Here is a tiny trained network, its code and every weight. The questions are about switching its units off for an input and a class, where a switched-off unit gives its printed mean instead of its output.

import numpy as np


def w(rows, s, z=0):
    codes = np.array(rows[::2]) - 128.0
    scale = np.full(codes.shape[1], s)
    scale[-1] = z or s
    return codes * scale


def f(y):
    return np.maximum(y, 0)


def log_softmax(a):
    a = a - a.max(-1, keepdims=True)
    return a - np.log(np.exp(a).sum(-1, keepdims=True))


def net(x, mask):
    res = np.array(x, float).reshape(1, 8) / 4 @ E
    y = f(res @ A[0][:, :-1].T + A[0][:, -1])
    res = res + np.where(mask, y, B[0][:, -1]) @ B[0][:, :-1]
    return log_softmax(res[-1] @ U[:, :-1].T + U[:, -1])


A, B = {}, {}
E = w([
[145,139,172,118,59,170,115,153,43,167,88,159],'x0',
[185,20,85,146,91,166,145,115,128,118,216,254],'x1',
[73,87,104,184,176,200,96,204,71,120,166,123],'x2',
[29,72,111,132,162,112,60,10,159,122,172,92],'x3',
[108,182,205,56,212,145,133,157,138,91,184,150],'x4',
[42,128,134,118,196,177,40,156,108,88,73,85],'x5',
[89,99,89,68,138,46,109,163,121,166,163,196],'x6',
[83,58,83,179,116,117,209,148,58,194,187,135],'x7',
],0.006)
A[0] = w([
[65,97,123,127,182,149,91,85,147,96,172,125,4],'N1',
[105,182,158,106,140,133,62,123,144,75,54,84,163],'N2',
[188,153,193,150,104,254,110,178,76,87,125,159,184],'N3',
[170,187,206,46,120,88,150,117,158,126,148,172,192],'N4',
[47,116,113,129,197,133,110,166,106,133,159,106,164],'N5',
[149,71,63,157,76,109,142,131,130,164,126,154,165],'N6',
[165,173,194,51,120,91,153,121,144,122,148,169,141],'N7',
[144,192,155,127,94,111,162,153,98,189,64,98,166],'N8',
[20,123,144,98,178,102,68,94,115,151,149,98,249],'N9',
[111,179,166,102,148,132,57,115,142,84,49,82,147],'N10',
[99,86,85,190,127,171,112,120,105,123,114,87,73],'N11',
[145,191,159,129,90,107,167,151,89,192,50,90,122],'N12',
[127,188,122,118,202,97,130,141,199,51,137,95,236],'N13',
[113,174,116,110,203,82,139,135,196,67,145,92,149],'N14',
],0.0072,0.0014)
B[0] = w([
[131,164,128,174,93,118,150,209,100,170,52,80,192],'N1',
[76,146,209,43,197,189,230,174,165,55,211,216,251],'N2',
[60,118,155,168,179,209,125,164,38,109,124,52,253],'N3',
[105,193,192,64,149,148,254,225,183,91,134,169,249],'N4',
[175,123,82,136,76,64,109,212,135,174,87,149,199],'N5',
[150,50,103,112,116,109,84,104,142,116,171,158,240],'N6',
[96,173,182,86,155,151,224,214,169,97,130,154,227],'N7',
[159,167,102,191,64,78,137,214,127,191,22,50,244],'N8',
[127,133,97,205,84,122,111,220,76,175,39,44,226],'N9',
[75,136,204,25,193,186,229,190,164,47,220,237,254],'N10',
[79,154,180,84,175,169,189,154,139,86,155,154,201],'N11',
[147,162,126,171,77,94,142,211,130,168,50,71,252],'N12',
[95,174,217,100,157,183,244,130,157,72,150,115,232],'N13',
[97,164,198,125,153,185,198,136,133,84,135,97,214],'N14',
],0.007,0.0062)
U = w([
[137,115,71,170,103,108,90,143,90,186,98,92,167],'0',
[137,166,147,141,110,120,148,134,154,134,98,92,92],'1',
[85,136,174,92,218,187,149,146,116,56,163,151,138],'2',
[152,186,123,93,200,104,60,69,113,136,131,123,2],'3',
[158,105,89,79,108,81,115,116,164,133,157,209,148],'4',
[153,101,108,149,121,130,107,7,148,105,165,106,103],'5',
],0.013,0.0072)

Each question gives the input, the list of numbers given to net, and the class t.
The units are the neurons (one row each of A and B). Each row of codes is followed by its name. A weight is (code - 128) times the scale printed after its matrix; where a second scale follows, it is the last column's (A, B and U).
mask holds one flag per neuron, in row order. A switched-off neuron (its flag False) gives its mean, the last column of its row in B, instead of its output. The means were averaged over made-up inputs and are rounded, as every weight is.
A unit's drop is (log p(t) with every unit on - log p(t) with that unit switched off) / (log p(t) with every unit on - log p(t) with every unit switched off).
The circuit of an input: a set's keep is (log p(t) with only the set's units on - log p(t) with every unit switched off) / (log p(t) with every unit on - log p(t) with every unit switched off). Starting from the 12 units with the biggest drops (on a tie, the unit counted first), units are removed one at a time, each time the one whose removal leaves the highest keep (on an exact tie, the one counted first), for as long as the keep stays at least 0.8.
circuit, biggest first: the units of the circuit, biggest drop first
unit that matters most: the unit with the biggest drop
top k neurons: the k neurons with the biggest drops, biggest first
drop when u is switched off: that unit's drop, to one decimal
input [4,-4,-5,4,-8,3,-5,-2], class 2: circuit, biggest first	N10
input [-7,-4,7,7,-8,6,7,-1], class 1: top 4 neurons	N9, N5, N1, N11
input [2,-4,-8,2,8,-5,1,5], class 1: top 2 neurons	N10, N2
input [8,8,-7,-4,7,0,8,8], class 4: top 2 neurons	N2, N10
input [6,1,-5,-1,-6,-1,7,-7], class 4: top 2 neurons	N3, N9
input [3,-1,-8,-3,4,1,7,6], class 1: circuit, biggest first	N10, N2
input [-2,-4,3,3,-8,-7,6,8], class 4: top 2 neurons	N6, N3
input [-3,-2,-7,-3,4,-8,2,5], class 1: top 3 neurons	N10, N2, N8
input [5,6,-1,-1,-5,1,-3,7], class 0: top 2 neurons	N10, N2
input [6,6,-3,8,-6,-1,3,2], class 4: top 2 neurons	N3, N6
input [-2,-8,-7,4,-7,-3,-4,5], class 0: drop when N7 is switched off	0.2
input [-6,6,-2,8,-7,-2,2,7], class 5: drop when N6 is switched off	0.2
input [-3,7,-3,-1,0,-3,5,-1], class 4: drop when N13 is switched off	0.0
input [8,-6,-4,-4,-1,7,-1,6], class 1: unit that matters most	N8
